In the rows, zero is written as 128.
Each row of numbers belongs to one of the nodes below and depends on some of the facts about them. Some rows are named. Which node is each other row?

How the nodes are related:
k132 ponol k793; k152 ponol k198; k159 ponol k406; k163 ponol k812; k189 ponol k376; k191 ponol k968; k193 ponol k340
k198 ponol k835; k217 ponol k864; k230 ponol k15; k234 ponol k969; k245 ponol k481; k251 ponol k887; k252 ponol k512
k265 ponol k88; k272 ponol k895; k295 ponol k272; k307 ponol k642; k314 ponol k295; k323 ponol k866; k339 ponol k899
k340 ponol k181; k357 ponol k719; k359 ponol k50; k376 ponol k681; k384 ponol k505; k398 ponol k950; k421 ponol k911
k467 ponol k502; k486 ponol k655; k487 ponol k265; k492 ponol k204; k50 ponol k526; k501 ponol k986; k502 ponol k535
k505 ponol k748; k526 ponol k278; k535 ponol k929; k542 ponol k217; k544 ponol k874; k548 ponol k559; k551 ponol k578
k559 ponol k725; k570 ponol k599; k578 ponol k486; k642 ponol k152; k647 ponol k245; k655 ponol k959; k671 ponol k92
k681 ponol k384; k684 ponol k421; k692 ponol k972; k701 ponol k570; k711 ponol k692; k719 ponol k701; k72 ponol k558
k722 ponol k487; k725 ponol k230; k748 ponol k305; k778 ponol k170; k793 ponol k163; k8 ponol k492; k811 ponol k647
k812 ponol k22; k835 ponol k961; k851 ponol k234; k852 ponol k528; k853 ponol k314; k858 ponol k8; k864 ponol k551
k866 ponol k501; k874 ponol k159; k88 ponol k671; k885 ponol k359; k894 ponol k51; k895 ponol k13; k899 ponol k851
k911 ponol k917; k917 ponol k42; k92 ponol k852; k929 ponol k193; k950 ponol k307; k959 ponol k853; k968 ponol k885
k969 ponol k357; k972 ponol k722; k983 ponol k894; k986 ponol k778; k13 rurem k421; k130 rurem k487; k132 rurem k811
k152 rurem k421; k163 rurem k895; k170 rurem k858; k181 rurem k591; k189 rurem k501; k198 rurem k492; k204 rurem k165
k207 rurem k17; k217 rurem k265; k219 rurem k858; k220 rurem k343; k234 rurem k852; k245 rurem k487; k249 rurem k811
k251 rurem k811; k252 rurem k22; k267 rurem k777; k272 rurem k294; k307 rurem k701; k308 rurem k895; k323 rurem k868
k339 rurem k868; k340 rurem k858; k357 rurem k591; k364 rurem k265; k376 rurem k421; k379 rurem k265; k384 rurem k501
k398 rurem k501; k42 rurem k870; k428 rurem k858; k441 rurem k591; k467 rurem k868; k481 rurem k591; k486 rurem k852
k49 rurem k858; k493 rurem k972; k50 rurem k305; k505 rurem k492; k51 rurem k492; k526 rurem k443; k528 rurem k15
k535 rurem k583; k542 rurem k512; k544 rurem k811; k548 rurem k811; k549 rurem k858; k551 rurem k17; k558 rurem k492
k559 rurem k811; k570 rurem k159; k575 rurem k265; k578 rurem k314; k584 rurem k487; k592 rurem k583; k599 rurem k512
k642 rurem k359; k646 rurem k693; k647 rurem k230; k655 rurem k895; k670 rurem k295; k671 rurem k864; k681 rurem k421
k684 rurem k359; k688 rurem k492; k692 rurem k591; k711 rurem k17; k719 rurem k492; k72 rurem k294; k722 rurem k159
k725 rurem k693; k737 rurem k501; k748 rurem k278; k749 rurem k343; k778 rurem k492; k78 rurem k193; k793 rurem k502
k8 rurem k852; k808 rurem k406; k812 rurem k868; k82 rurem k811; k826 rurem k421; k835 rurem k492; k851 rurem k986
k853 rurem k959; k866 rurem k841; k874 rurem k895; k88 rurem k502; k885 rurem k314; k887 rurem k693; k894 rurem k691
k899 rurem k512; k9 rurem k191; k911 rurem k986; k917 rurem k777; k92 rurem k159; k929 rurem k492; k94 rurem k502
k948 rurem k502; k950 rurem k811; k961 rurem k841; k968 rurem k811; k969 rurem k294; k983 rurem k870; k13 folek k559
k13 folek k251; k13 folek k170; k130 folek k749; k132 folek k917; k15 folek k130; k152 folek k305; k152 folek k526
k152 folek k864; k163 folek k42; k163 folek k343; k165 folek k441; k165 folek k130; k165 folek k558; k170 folek k646
k170 folek k693; k189 folek k646; k191 folek k217; k191 folek k559; k204 folek k8; k207 folek k343; k219 folek k193
k219 folek k548; k219 folek k874; k22 folek k599; k220 folek k749; k220 folek k986; k24 folek k217; k245 folek k481
k245 folek k701; k249 folek k866; k249 folek k181; k278 folek k749; k295 folek k82; k305 folek k874; k307 folek k646
k307 folek k894; k314 folek k722; k323 folek k24; k323 folek k421; k339 folek k191; k339 folek k558; k343 folek k559
k343 folek k646; k357 folek k278; k357 folek k501; k376 folek k692; k376 folek k165; k376 folek k8; k376 folek k406
k406 folek k481; k406 folek k163; k406 folek k421; k42 folek k217; k42 folek k502; k42 folek k343; k42 folek k866
k421 folek k343; k421 folek k130; k421 folek k549; k481 folek k251; k481 folek k599; k481 folek k486; k486 folek k191
k487 folek k866; k49 folek k917; k49 folek k864; k492 folek k646; k502 folek k722; k502 folek k917; k502 folek k441
k502 folek k749; k505 folek k501; k51 folek k853; k526 folek k251; k528 folek k777; k528 folek k165; k535 folek k8
k535 folek k885; k535 folek k749; k551 folek k535; k558 folek k559; k558 folek k13; k559 folek k885; k578 folek k969
k578 folek k130; k591 folek k950; k591 folek k885; k592 folek k526; k599 folek k8; k599 folek k885; k642 folek k132
k670 folek k481; k692 folek k722; k692 folek k535; k701 folek k969; k701 folek k343; k701 folek k549; k722 folek k885
k737 folek k217; k737 folek k693; k777 folek k49; k777 folek k599; k778 folek k969; k778 folek k737; k793 folek k592
k793 folek k267; k8 folek k749; k811 folek k170; k811 folek k885; k82 folek k549; k82 folek k894; k841 folek k911
k852 folek k578; k853 folek k15; k866 folek k8; k866 folek k864; k874 folek k969; k874 folek k894; k88 folek k441
k885 folek k749; k894 folek k559; k894 folek k8; k899 folek k866; k9 folek k969; k9 folek k8; k94 folek k307
k950 folek k130; k968 folek k49; k968 folek k278; k968 folek k492; k969 folek k130; k972 folek k220; k972 folek k181
k986 folek k777; k986 folek k251; k986 folek k535; k13 skozoze k152; k130 skozoze k584; k132 skozoze k968; k152 skozoze k681
k163 skozoze k874; k181 skozoze k357; k189 skozoze k737; k198 skozoze k558; k207 skozoze k551; k217 skozoze k379; k219 skozoze k340
k234 skozoze k8; k249 skozoze k548; k272 skozoze k969; k323 skozoze k339; k339 skozoze k467; k340 skozoze k170; k379 skozoze k364
k398 skozoze k189; k428 skozoze k549; k441 skozoze k692; k467 skozoze k812; k481 skozoze k181; k49 skozoze k428; k505 skozoze k198
k51 skozoze k505; k542 skozoze k899; k544 skozoze k950; k548 skozoze k559; k549 skozoze k219; k558 skozoze k778; k559 skozoze k82
k575 skozoze k217; k578 skozoze k885; k584 skozoze k245; k592 skozoze k535; k646 skozoze k887; k655 skozoze k308; k681 skozoze k376
k684 skozoze k642; k688 skozoze k51; k692 skozoze k481; k711 skozoze k207; k72 skozoze k272; k722 skozoze k92; k725 skozoze k646
k737 skozoze k384; k749 skozoze k220; k778 skozoze k719; k793 skozoze k94; k8 skozoze k486; k82 skozoze k544; k826 skozoze k13
k835 skozoze k688; k874 skozoze k655; k88 skozoze k793; k899 skozoze k599; k911 skozoze k851; k917 skozoze k267; k92 skozoze k570
k929 skozoze k835; k94 skozoze k948; k950 skozoze k251; k961 skozoze k866; k968 skozoze k249; k983 skozoze k42

Some nodes and their rows:
91	146	113	125	183	93	155	187	104	77	103	164	140	148	149	97	132	167	137	123	130	132	164	110	168	92	190	172	135	94	119	96	147	146: k578
104	104	106	118	104	105	153	139	135	100	136	151	109	132	149	139	111	132	134	149	140	125	150	123	152	123	139	143	112	131	127	119	126	122: k234
152	104	123	151	148	122	138	107	138	104	143	107	118	144	141	145	130	124	113	148	130	139	111	146	119	128	118	138	123	125	121	134	117	135: k811
99	117	110	125	108	109	152	133	131	113	136	143	117	128	137	128	115	128	131	149	137	125	142	124	148	133	144	124	113	142	129	127	129	135: k92
142	113	132	131	130	110	158	118	131	123	144	132	114	127	130	111	131	134	114	137	130	138	134	134	110	136	148	139	118	145	121	121	101	122: k487
121	108	117	148	126	122	149	130	135	119	143	138	130	135	124	119	114	122	119	140	131	131	134	127	132	145	165	128	125	138	127	120	114	117: k691
103	104	110	123	106	106	156	140	134	100	136	152	112	130	149	138	110	126	134	147	139	128	153	120	150	128	141	142	112	129	125	117	123	119: k911
135	107	117	149	127	119	142	126	129	118	140	134	119	132	125	124	124	119	118	138	136	135	132	130	125	135	170	143	131	136	127	117	111	114: k972
118	117	119	133	113	127	159	132	129	111	136	143	125	129	126	121	118	118	130	141	134	136	143	126	139	135	151	121	127	133	134	125	119	135: k647
125	123	131	126	123	121	159	127	127	114	136	141	125	132	132	119	131	129	131	138	135	137	140	127	134	136	147	124	121	142	136	119	122	139: k245
130	116	126	135	140	116	151	129	124	119	141	135	131	136	127	112	129	141	113	137	136	140	134	128	122	144	154	130	119	143	119	115	111	125: k406
110	118	111	136	139	110	147	134	125	119	141	135	127	132	123	107	124	140	117	141	129	128	129	131	126	140	158	127	122	147	117	130	119	136: k852
112	120	127	137	109	125	152	135	131	119	136	142	129	129	126	124	123	115	132	144	137	134	141	124	143	144	156	116	125	138	132	121	125	128: k887
120	128	108	131	172	120	140	154	101	103	127	139	149	144	121	98	140	166	129	120	137	128	132	125	136	120	195	139	146	136	118	110	131	147: k421
117	128	132	144	108	130	157	128	131	132	134	139	134	128	118	115	126	105	132	142	135	137	136	123	137	152	167	112	126	142	136	128	124	133: k181
178	145	147	134	150	176	157	98	115	153	146	105	146	129	96	108	160	118	135	123	126	166	97	138	120	156	143	75	133	165	158	127	140	181: k558
127	122	138	157	117	131	157	122	124	122	140	134	131	127	105	109	125	107	127	132	126	126	125	135	143	147	166	87	132	136	157	126	118	157: k340
103	106	110	122	105	107	152	143	135	101	134	151	112	134	148	136	114	127	136	150	140	131	157	121	151	128	138	143	114	130	125	116	125	117: k826

Rows to name:
No name comes twice in this set of rows, the named rows included.
178	130	146	149	145	143	151	86	136	114	146	84	118	140	132	146	158	118	123	147	126	153	95	159	119	135	93	113	128	126	137	147	126	175 | k559
119	124	137	140	122	143	162	121	137	131	132	140	140	123	120	124	114	112	130	138	136	129	127	133	136	126	158	124	131	141	155	141	119	140 | k548
122	113	125	140	119	118	154	137	122	98	140	145	123	133	125	121	117	130	130	134	135	122	140	129	152	130	154	107	122	126	150	112	119	148 | k549
118	98	109	119	102	108	150	135	134	99	134	151	105	128	150	142	115	127	138	145	147	130	156	124	146	114	153	155	122	125	136	115	119	117 | k711
125	179	149	175	180	163	159	141	90	151	110	119	187	120	73	59	156	113	128	109	120	122	96	133	141	122	239	117	185	135	160	151	148	193 | k950
168	124	132	113	140	114	156	106	124	94	148	108	104	140	143	136	159	150	125	147	129	155	123	148	115	126	89	127	117	128	118	122	119	165 | k894
121	126	120	113	142	109	157	144	115	99	131	143	125	134	141	117	141	162	135	135	137	134	148	128	141	116	150	140	123	131	125	111	129	149 | k874
135	112	124	147	131	108	152	123	137	115	142	124	114	136	130	119	127	121	111	143	126	141	130	136	119	147	142	136	119	134	121	126	112	121 | k986
115	103	122	126	112	94	158	139	134	84	139	149	97	130	153	132	113	133	124	146	133	123	153	133	151	118	120	132	102	111	132	114	115	131 | k49
103	104	89	166	113	90	126	152	140	73	126	126	96	144	158	149	120	81	126	157	128	127	134	130	163	121	149	159	130	84	107	124	152	116 | k749

Now the same nodes, written a new way:
Named rows:
93	127	118	89	136	105	111	125	113	118	131	172	97	167: k725
111	122	121	96	112	125	124	103	133	127	131	126	112	107: k701
117	104	130	120	98	144	130	134	121	112	141	113	108	110: k343
87	125	126	134	146	133	155	106	115	130	135	148	108	143: k220
86	120	115	127	140	139	99	97	130	113	107	131	111	118: k314
68	125	94	131	126	129	142	78	88	147	130	161	147	135: k968
116	143	139	120	135	143	151	121	87	128	122	118	118	151: k526
106	149	136	102	141	109	119	144	120	133	118	159	113	159: k50
93	134	124	91	132	106	116	132	109	113	134	174	98	169: k398
115	128	125	107	138	132	117	161	146	119	133	155	125	139: k691
139	164	180	106	157	106	124	163	143	146	99	143	128	144: k340
100	110	122	134	130	143	130	122	134	125	133	136	115	119: k165
110	131	144	118	106	130	167	139	112	127	130	128	116	145: k737
61	116	98	92	140	127	146	113	96	132	107	164	77	143: k88
114	126	126	107	139	130	117	159	147	123	128	155	125	138: k870
101	123	124	85	128	107	106	131	109	117	133	163	93	167: k911
104	121	122	123	131	126	118	97	94	126	129	122	73	130: k8
89	130	118	84	129	109	121	131	109	120	131	171	92	166: k711

Rows to name:
No name comes twice in this set of rows, the named rows included.
125	124	119	124	144	157	101	113	107	110	119	103	116	130 | k864
105	136	133	116	115	135	133	104	102	115	110	112	102	143 | k486
109	138	171	129	158	112	153	136	152	137	111	161	131	132 | k219
118	150	124	81	133	103	132	127	128	130	135	153	98	164 | k851
117	155	132	89	137	110	132	142	129	138	124	148	109	159 | k570
102	134	127	122	142	136	139	102	93	124	127	129	104	147 | k866
106	119	117	114	139	135	126	100	86	114	138	131	87	157 | k917
97	135	138	131	136	140	171	123	111	129	128	141	125	149 | k670
91	118	132	114	109	125	162	123	113	118	135	149	105	145 | k207
119	179	141	115	151	109	155	120	142	161	110	120	114	124 | k357
125	103	135	105	86	124	141	138	96	111	150	109	78	139 | k646
75	115	118	96	110	117	143	99	101	116	134	157	102	147 | k323

